Here is a tiny trained network, its code and every weight. The questions are about switching its units off for an input and a class, where a switched-off unit gives its printed mean instead of its output.

import numpy as np


def w(rows, s, z=0):
    codes = np.array(rows[::2]) - 128.0
    scale = np.full(codes.shape[1], s)
    scale[-1] = z or s
    return codes * scale


def f(y):
    return np.maximum(y, 0)


def log_softmax(a):
    a = a - a.max(-1, keepdims=True)
    return a - np.log(np.exp(a).sum(-1, keepdims=True))


def net(x, mask):
    res = np.array(x, float).reshape(1, 6) / 4 @ E
    y = f(res @ A[0][:, :-1].T + A[0][:, -1])
    res = res + np.where(mask, y, B[0][:, -1]) @ B[0][:, :-1]
    return log_softmax(res[-1] @ U[:, :-1].T + U[:, -1])


A, B = {}, {}
E = w([
[97,131,150,89,150,76,171,79,71,2],'x0',
[166,94,243,83,149,168,29,146,73,144],'x1',
[53,123,173,99,71,102,145,33,158,172],'x2',
[100,216,138,116,235,159,89,103,216,108],'x3',
[31,67,46,106,144,181,41,130,80,132],'x4',
[150,143,97,11,65,122,95,179,189,99],'x5',
],0.0059)
A[0] = w([
[99,122,95,108,129,132,102,138,114,119,79],'n0',
[191,150,172,129,120,120,168,127,161,114,58],'n1',
[148,128,119,133,153,122,125,135,101,61,128],'n2',
[120,117,137,121,112,118,141,124,107,92,76],'n3',
[154,145,93,12,67,122,109,170,178,99,105],'n4',
[92,154,144,112,168,147,108,103,175,117,160],'n5',
[97,138,138,117,127,127,134,116,103,76,26],'n6',
[106,142,118,125,145,145,132,120,142,131,57],'n7',
[112,129,85,141,112,118,170,125,165,127,19],'n8',
[149,140,69,146,141,120,151,142,135,112,99],'n9',
[55,108,65,113,130,148,66,119,90,134,69],'n10',
[123,115,177,110,124,126,105,127,117,131,79],'n11',
[103,139,68,136,103,113,177,120,173,132,133],'n12',
[214,103,76,157,145,130,118,185,77,91,136],'n13',
[92,127,162,111,135,110,153,102,93,3,82],'n14',
[98,125,104,141,153,139,104,122,98,139,99],'n15',
[130,130,128,140,124,141,117,147,146,183,76],'n16',
[171,115,217,94,153,124,60,141,100,140,115],'n17',
[81,116,118,117,111,135,106,108,120,138,123],'n18',
[110,128,109,165,145,126,154,116,119,137,108],'n19',
[108,127,161,220,178,137,145,107,72,167,80],'n20',
[194,166,204,142,101,110,185,112,162,138,90],'n21',
[146,76,117,132,33,131,168,136,55,143,160],'n22',
[148,145,118,140,176,137,114,143,151,104,107],'n23',
[132,122,185,104,119,146,94,140,109,136,26],'n24',
[133,112,122,141,108,126,115,145,146,190,51],'n25',
[115,149,137,127,201,136,113,128,171,118,160],'n26',
[114,129,141,178,161,113,143,116,96,134,202],'n27',
[53,111,183,96,53,106,149,46,153,183,89],'n28',
[156,137,103,177,119,149,93,159,180,241,84],'n29',
[124,133,84,139,126,111,146,131,149,114,254],'n30',
[108,144,141,124,173,138,122,102,173,118,79],'n31',
],0.011,0.0019)
B[0] = w([
[157,104,123,151,148,124,138,151,144,129,160],'n0',
[171,86,93,164,161,118,125,167,124,132,206],'n1',
[134,144,134,77,129,153,148,138,137,155,180],'n2',
[140,128,122,96,127,120,128,109,114,140,159],'n3',
[170,87,201,156,99,128,120,57,204,77,255],'n4',
[119,140,137,141,90,72,116,137,107,167,205],'n5',
[165,126,109,85,138,121,140,118,114,128,163],'n6',
[138,134,124,147,116,106,122,124,105,122,149],'n7',
[136,142,98,158,116,149,122,115,65,83,182],'n8',
[108,152,124,149,127,172,125,138,98,101,181],'n9',
[178,83,91,180,180,105,139,180,135,126,205],'n10',
[110,148,102,147,125,143,133,116,99,106,166],'n11',
[85,140,105,158,138,163,120,100,72,87,217],'n12',
[120,197,176,122,110,170,141,194,156,164,221],'n13',
[158,114,89,17,155,132,134,92,111,160,229],'n14',
[164,106,116,147,150,124,138,151,142,114,164],'n15',
[144,126,117,82,139,125,145,107,111,130,172],'n16',
[41,146,81,170,132,175,136,100,83,81,231],'n17',
[135,111,121,144,154,132,130,166,146,136,171],'n18',
[134,118,141,146,120,148,112,103,128,88,170],'n19',
[180,105,172,146,88,129,115,76,191,60,219],'n20',
[154,65,82,164,186,111,117,187,143,135,239],'n21',
[111,154,131,162,91,21,95,105,93,174,231],'n22',
[124,155,146,141,96,108,129,153,113,160,179],'n23',
[116,144,95,163,127,147,140,109,87,85,176],'n24',
[169,137,117,82,137,113,133,103,103,122,172],'n25',
[116,150,150,146,83,85,122,138,110,166,208],'n26',
[113,102,159,118,111,141,120,108,186,111,192],'n27',
[138,206,175,111,117,204,145,213,153,145,247],'n28',
[151,120,105,3,150,124,150,94,106,138,240],'n29',
[47,122,121,134,148,160,122,116,120,129,195],'n30',
[141,142,138,141,88,83,121,125,93,150,186],'n31',
],0.021,0.0075)
U = w([
[161,110,78,2,163,123,160,72,95,150,86],'0',
[157,34,69,202,210,101,128,212,149,134,94],'1',
[54,151,68,189,126,193,127,76,58,70,78],'2',
[149,76,204,156,90,133,109,48,213,76,126],'3',
[106,164,145,163,63,5,90,126,81,200,112],'4',
[122,201,178,118,119,207,157,221,150,163,250],'5',
[70,107,136,118,137,132,122,104,151,142,207],'6',
],0.0084,0.0025)

Each question gives the input, the list of numbers given to net, and the class t.
The units are the neurons (one row each of A and B). Each row of codes is followed by its name. A weight is (code - 128) times the scale printed after its matrix; where a second scale follows, it is the last column's (A, B and U).
mask holds one flag per neuron, in row order. A switched-off neuron (its flag False) gives its mean, the last column of its row in B, instead of its output. The means were averaged over made-up inputs and are rounded, as every weight is.
A unit's drop is (log p(t) with every unit on - log p(t) with that unit switched off) / (log p(t) with every unit on - log p(t) with every unit switched off).
The circuit of an input: a set's keep is (log p(t) with only the set's units on - log p(t) with every unit switched off) / (log p(t) with every unit on - log p(t) with every unit switched off). Starting from the 12 units with the biggest drops (on a tie, the unit counted first), units are removed one at a time, each time the one whose removal leaves the highest keep (on an exact tie, the one counted first), for as long as the keep stays at least 0.8.
circuit, biggest first: the units of the circuit, biggest drop first
k most important neurons: the k neurons with the biggest drops, biggest first
drop of u: that unit's drop, to one decimal
input [5,-4,1,8,2,6], class 4: most important neuron	[n5]
input [-4,0,-1,5,2,-6], class 3: 3 most important neurons	[n20 n22 n14]
input [-5,-7,3,-2,1,5], class 2: 2 most important neurons	[n12 n14]
input [-6,-8,3,2,-2,-5], class 2: 2 most important neurons	[n12 n14]
input [-7,4,0,-5,7,-3], class 0: 4 most important neurons	[n29 n21 n25 n16]
input [3,6,7,0,1,-6], class 5: 2 most important neurons	[n28 n4]
input [0,1,-6,6,5,-6], class 3: 3 most important neurons	[n20 n22 n28]
input [-3,3,-5,-6,-4,-3], class 4: 2 most important neurons	[n22 n28]
input [-3,8,5,8,-5,-2], class 2: 2 most important neurons	[n17 n22]
input [2,-6,-4,6,0,4], class 2: 4 most important neurons	[n22 n12 n9 n30]
input [6,-8,4,-7,8,8], class 1: 3 most important neurons	[n10 n17 n0]
input [5,0,2,-5,-4,2], class 0: 3 most important neurons	[n14 n26 n5]
input [1,3,6,6,-6,3], class 1: 2 most important neurons	[n21 n1]
input [6,0,5,-1,-4,-2], class 0: circuit, biggest first	[n14]
input [-1,2,-2,7,5,1], class 4: circuit, biggest first	[n26 n5]
input [6,-4,1,8,-4,7], class 4: drop of n20	0.5
input [-5,0,-3,-7,-2,-6], class 4: drop of n22	5.9
input [5,-4,-6,-8,-6,-7], class 4: drop of n3	0.1
